Below is a small trained network, with its code and all its weights. Each question gives an input and a target symbol and asks what happens when units are switched off, that is, made to give their printed mean instead of their output.

import numpy as np


def w(rows, s, z=0):
    codes = np.array(rows[::2]) - 128.0
    scale = np.full(codes.shape[1], s)
    scale[-1] = z or s
    return codes * scale


def f(y):
    return y / 2 * (1 + np.tanh(0.7978845608 * (y + 0.044715 * y**3)))


def softmax(a):
    e = np.exp(a - a.max(-1, keepdims=True))
    return e / e.sum(-1, keepdims=True)


def log_softmax(a):
    a = a - a.max(-1, keepdims=True)
    return a - np.log(np.exp(a).sum(-1, keepdims=True))


def net(x, mask):
    ids = ['ΓΣΦαβεζηθλμξπτ'.index(c) for c in x.split()]
    T = len(ids)
    res = E[ids] + P[:T]
    u = 0
    for l in range(2):
        r = res
        for j in range(3):
            rows = slice(3 * j, 3 * j + 3)
            q, k, v = (r @ M[l][rows].T for M in (Q, K, V))
            z = softmax(np.where(np.tri(T) > 0, q @ k.T / 3**0.5, -1e9)) @ v
            o = O[l][rows]
            res = res + np.where(mask[u + j], z, o[:, -1]) @ o[:, :-1]
        u += 3
        y = f(res @ A[l][:, :-1].T + A[l][:, -1])
        res = res + np.where(mask[u : u + 12], y, B[l][:, -1]) @ B[l][:, :-1]
        u += 12
    return log_softmax(res[-1] @ U[:, :-1].T + U[:, -1])


Q, K, V, O, A, B = {}, {}, {}, {}, {}, {}
E = w([
[208,128,29,207,143,176,103,106],'Γ',
[254,151,194,135,99,80,141,125],'Σ',
[187,171,50,195,128,84,209,175],'Φ',
[113,81,176,39,186,195,62,130],'α',
[71,126,67,240,150,46,144,59],'β',
[134,101,201,51,132,43,176,180],'ε',
[214,231,68,93,100,229,110,146],'ζ',
[153,151,203,7,122,204,156,222],'η',
[50,109,159,208,141,166,45,103],'θ',
[186,71,52,55,95,25,148,138],'λ',
[21,84,46,64,123,70,168,150],'μ',
[28,153,213,164,179,55,111,125],'ξ',
[92,146,115,255,142,221,145,187],'π',
[175,180,197,149,180,197,76,151],'τ',
],0.0098)
P = w([
[149,83,134,143,195,142,133,97],'0',
[135,133,114,159,86,59,60,200],'1',
[144,88,134,127,191,158,142,83],'2',
[113,174,117,117,82,99,97,191],'3',
[148,84,130,120,194,159,141,78],'4',
[104,218,118,86,93,121,117,191],'5',
[150,78,136,126,183,161,140,86],'6',
[102,254,104,58,121,133,124,202],'7',
],0.009)
Q[0] = w([
[108,178,93,98,72,94,114,167],'L0H0',
[162,131,193,67,137,121,166,176],'L0H0',
[129,254,153,112,102,103,91,217],'L0H0',
[44,147,128,98,162,84,76,120],'L0H1',
[90,119,99,198,148,119,75,116],'L0H1',
[167,143,135,86,147,168,103,144],'L0H1',
[101,133,53,167,119,91,162,147],'L0H2',
[137,167,171,73,112,168,168,199],'L0H2',
[66,134,130,203,108,127,131,138],'L0H2',
],0.008)
K[0] = w([
[117,148,119,89,50,78,118,184],'L0H0',
[163,119,209,59,145,139,166,157],'L0H0',
[117,226,219,94,65,65,96,253],'L0H0',
[13,70,147,84,148,125,106,114],'L0H1',
[116,91,154,148,207,142,134,69],'L0H1',
[155,168,90,106,118,177,72,162],'L0H1',
[63,144,59,144,81,170,93,139],'L0H2',
[128,69,193,59,155,202,193,92],'L0H2',
[89,206,128,150,46,150,108,232],'L0H2',
],0.0064)
V[0] = w([
[118,77,125,163,110,169,102,78],'L0H0',
[140,73,253,110,147,144,181,121],'L0H0',
[112,194,165,110,78,94,40,183],'L0H0',
[140,194,100,147,90,171,101,204],'L0H1',
[145,235,167,115,97,82,143,199],'L0H1',
[107,243,225,93,110,115,182,142],'L0H1',
[119,154,133,138,47,129,95,190],'L0H2',
[111,140,53,94,132,152,84,165],'L0H2',
[160,138,118,177,92,97,86,185],'L0H2',
],0.0039)
O[0] = w([
[118,111,134,174,148,143,173,78,9],'L0H0',
[156,40,179,188,82,109,114,124,172],'L0H0',
[103,251,155,109,58,116,135,178,218],'L0H0',
[121,147,153,2,111,157,178,127,197],'L0H1',
[151,202,119,59,203,161,160,116,231],'L0H1',
[119,209,101,91,195,149,153,63,152],'L0H1',
[91,134,121,227,129,99,103,131,68],'L0H2',
[122,143,92,136,109,117,116,153,127],'L0H2',
[148,88,138,220,157,54,103,136,133],'L0H2',
],0.0041,0.0013)
A[0] = w([
[166,212,124,92,193,134,190,151,157],'L0N0',
[140,122,141,48,155,156,91,191,250],'L0N1',
[134,112,200,175,179,113,158,71,138],'L0N2',
[172,155,101,187,141,184,112,130,247],'L0N3',
[88,90,111,193,127,161,77,95,207],'L0N4',
[222,85,148,82,176,166,69,80,174],'L0N5',
[76,36,131,115,165,171,126,151,181],'L0N6',
[51,104,89,95,151,28,87,138,254],'L0N7',
[179,36,99,128,165,147,60,2,145],'L0N8',
[245,202,98,99,110,99,216,161,242],'L0N9',
[147,113,248,157,196,119,184,100,204],'L0N10',
[164,31,51,160,163,98,215,144,185],'L0N11',
],0.0084,0.0044)
B[0] = w([
[95,88,107,93,64,192,108,110,204],'L0N0',
[64,142,182,121,73,139,140,133,240],'L0N1',
[141,62,119,103,184,131,123,106,147],'L0N2',
[170,138,107,217,114,172,87,176,177],'L0N3',
[141,174,135,163,180,137,82,77,149],'L0N4',
[158,160,171,159,81,70,120,173,186],'L0N5',
[69,138,176,146,109,174,133,69,159],'L0N6',
[25,162,121,154,131,82,157,113,185],'L0N7',
[188,162,161,109,130,98,119,58,172],'L0N8',
[136,102,60,83,60,151,123,142,254],'L0N9',
[113,2,145,97,137,130,124,150,177],'L0N10',
[155,139,87,140,127,143,234,90,177],'L0N11',
],0.0095,0.0093)
Q[1] = w([
[131,98,154,132,131,105,104,112],'L1H0',
[148,129,114,150,155,102,116,112],'L1H0',
[91,112,138,120,119,143,105,131],'L1H0',
[135,140,147,120,135,142,121,144],'L1H1',
[117,120,106,113,131,136,129,135],'L1H1',
[156,136,122,139,105,118,91,129],'L1H1',
[118,95,77,72,118,24,208,94],'L1H2',
[189,103,116,92,81,151,122,150],'L1H2',
[86,134,245,84,113,110,109,142],'L1H2',
],0.012)
K[1] = w([
[124,115,159,137,161,96,92,109],'L1H0',
[150,126,93,152,146,92,105,111],'L1H0',
[85,108,153,113,127,157,118,135],'L1H0',
[128,149,151,128,143,156,91,161],'L1H1',
[129,115,129,106,118,101,127,170],'L1H1',
[137,111,77,154,118,157,76,133],'L1H1',
[107,75,69,71,93,7,229,87],'L1H2',
[220,102,132,106,61,110,138,231],'L1H2',
[59,113,254,61,127,74,82,157],'L1H2',
],0.0084)
V[1] = w([
[127,183,106,125,154,104,88,116],'L1H0',
[141,158,129,134,98,86,160,136],'L1H0',
[98,36,91,185,110,156,105,143],'L1H0',
[136,42,123,218,91,82,129,153],'L1H1',
[148,69,145,117,144,112,130,129],'L1H1',
[152,114,131,133,162,145,117,95],'L1H1',
[125,54,146,227,254,31,124,90],'L1H2',
[84,169,141,36,58,184,67,159],'L1H2',
[122,137,127,242,154,69,141,150],'L1H2',
],0.0038)
O[1] = w([
[211,112,149,100,150,166,88,120,81],'L1H0',
[128,184,157,102,124,111,153,142,130],'L1H0',
[74,136,107,130,118,160,109,167,151],'L1H0',
[38,206,134,164,140,83,118,178,145],'L1H1',
[115,113,110,152,152,111,160,105,122],'L1H1',
[146,125,143,157,159,125,127,73,105],'L1H1',
[159,51,131,2,54,193,148,95,2],'L1H2',
[157,204,83,201,245,75,111,107,208],'L1H2',
[105,147,193,46,85,168,94,130,73],'L1H2',
],0.0041,0.008)
A[1] = w([
[96,91,109,9,114,254,190,100,82],'L1N0',
[158,59,155,115,208,143,48,150,137],'L1N1',
[76,136,59,63,106,105,102,159,135],'L1N2',
[108,127,98,31,90,150,113,176,17],'L1N3',
[189,126,164,176,193,114,28,115,2],'L1N4',
[113,90,84,87,230,132,47,40,55],'L1N5',
[39,189,159,109,148,174,92,171,184],'L1N6',
[97,170,118,204,177,19,151,136,116],'L1N7',
[159,58,120,67,153,122,155,146,157],'L1N8',
[205,109,101,159,159,197,131,79,77],'L1N9',
[108,198,87,187,128,205,75,165,81],'L1N10',
[147,186,111,165,102,104,98,156,222],'L1N11',
],0.0079,0.0024)
B[1] = w([
[133,203,101,119,240,141,135,144,192],'L1N0',
[191,203,87,54,145,193,38,178,152],'L1N1',
[145,95,227,159,138,164,105,120,235],'L1N2',
[149,82,189,150,137,164,144,79,180],'L1N3',
[172,236,129,89,129,114,212,161,147],'L1N4',
[105,116,2,142,50,72,71,56,146],'L1N5',
[181,88,64,137,82,127,132,122,255],'L1N6',
[213,183,118,161,174,116,72,149,189],'L1N7',
[168,81,123,136,171,91,147,179,153],'L1N8',
[124,86,131,234,139,128,146,142,168],'L1N9',
[112,97,179,89,131,71,144,94,252],'L1N10',
[74,118,166,150,171,85,117,120,226],'L1N11',
],0.0074,0.0097)
U = w([
[172,129,162,167,134,128,154,106,2],'Γ',
[185,60,122,107,116,95,114,149,71],'Σ',
[132,147,40,133,126,157,160,179,132],'Φ',
[125,131,213,78,120,153,129,66,136],'α',
[114,72,125,144,130,107,136,66,34],'β',
[116,93,181,108,217,100,166,145,75],'ε',
[112,180,129,187,172,31,93,168,226],'ζ',
[41,43,131,121,3,183,132,132,209],'η',
[143,162,74,112,79,157,90,103,93],'θ',
[151,163,92,63,73,77,185,104,113],'λ',
[94,202,119,97,179,144,167,113,111],'μ',
[106,106,86,79,164,128,91,137,154],'ξ',
[107,107,158,163,195,190,110,132,81],'π',
[165,197,125,93,166,163,116,187,123],'τ',
],0.0068,0.0043)

Each question gives the input, a string of symbols that net reads in full, and the target symbol t.
The units are the heads (3 rows each of Q, K, V and O) and the neurons (one row each of A and B). Each row of codes is followed by its name. A weight is (code - 128) times the scale printed after its matrix; where a second scale follows, it is the last column's (O, A, B and U).
mask holds one flag per unit, layer by layer, with each layer's heads first. A switched-off unit (its flag False) gives its mean, the last column of its rows in O or B, instead of its output. The means were averaged over made-up inputs and are rounded, as every weight is.
A unit's drop is (log p(t) with every unit on - log p(t) with that unit switched off) / (log p(t) with every unit on - log p(t) with every unit switched off).
The circuit of an input: a set's keep is (log p(t) with only the set's units on - log p(t) with every unit switched off) / (log p(t) with every unit on - log p(t) with every unit switched off). Starting from the 12 units with the biggest drops (on a tie, the unit counted first), units are removed one at a time, each time the one whose removal leaves the highest keep (on an exact tie, the one counted first), for as long as the keep stays at least 0.8.
circuit, biggest first: the units of the circuit, biggest drop first
unit that matters most: the unit with the biggest drop
top k neurons: the k neurons with the biggest drops, biggest first
top k neurons in layer l: the k neurons of layer l with the biggest drops, biggest first
heads that matter: for each layer, one digit per head in row order, 1 if its drop is at least 0.15 and else 0, layers parted by /
input ξ Σ α ε β η, target ζ: unit that matters most => L1H2
input μ α Φ β Σ α α, target α: top 3 neurons => (L0N6; L0N5; L0N8)
input α Σ μ μ Γ ξ ξ ζ, target ζ: top 3 neurons => (L0N3; L0N7; L1N11)
input θ ζ η ξ α λ Φ Φ, target η: circuit, biggest first => (L1N7; L0N0)
input ζ η λ η ζ μ, target ζ: top 2 neurons => (L0N7; L1N7)
input α ξ α η α π θ, target θ: top 2 neurons in layer 1 => (L1N5; L1N1)
input Σ β λ λ, target η: top 2 neurons => (L0N11; L0N8)
input α α ε τ η Σ λ ε, target η: circuit, biggest first => (L0N9; L0N0; L0N1)
input Σ θ α Σ, target η: top 2 neurons in layer 0 => (L0N5; L0N10)
input α Γ ζ η α η Σ Σ, target η: heads that matter => 000 / 001
input τ ζ Φ η Φ α η λ, target ζ: circuit, biggest first => (L1H2; L1N7; L0N7)
input ξ ζ λ ζ, target η: top 2 neurons in layer 1 => (L1N0; L1N7)
input α η Σ ξ η Φ θ τ, target ζ: heads that matter => 000 / 001
input Φ ξ μ π Γ θ Σ ξ, target η: unit that matters most => L1H2
input β α Σ λ, target ζ: top 3 neurons => (L1N7; L0N10; L0N7)
input η ξ Σ ξ, target η: top 3 neurons => (L0N7; L1N0; L1N6)
input α Φ Φ α, target η: top 3 neurons => (L0N6; L0N5; L0N4)
input ε ξ ξ Φ ε, target ε: top 3 neurons => (L0N10; L1N0; L1N8)
input α λ λ ζ λ Γ ε α, target η: top 4 neurons => (L0N5; L0N6; L0N1; L0N9)
input η ξ ζ, target ζ: top neuron in layer 1 => (L1N11)
input η π ε τ η Φ α τ, target η: top 3 neurons in layer 0 => (L0N0; L0N9; L0N1)
input Σ Φ ζ η, target ζ: top 2 neurons => (L0N1; L0N11)
input β ε Φ Γ, target ζ: top 2 neurons => (L0N3; L0N10)
input ε Φ ξ η λ λ β, target β: top 4 neurons => (L1N5; L0N11; L0N8; L0N4)
input β η ζ α μ Γ λ β, target η: top 3 neurons => (L0N7; L1N7; L0N11)
input Σ η η α, target ζ: top 2 neurons => (L0N10; L1N7)
input Σ ε ε, target ε: top neuron in layer 1 => (L1N8)
input β β β Γ ξ λ η, target η: top 3 neurons in layer 0 => (L0N1; L0N5; L0N10)
input Φ α ζ η α, target α: top 4 neurons in layer 0 => (L0N5; L0N8; L0N9; L0N6)
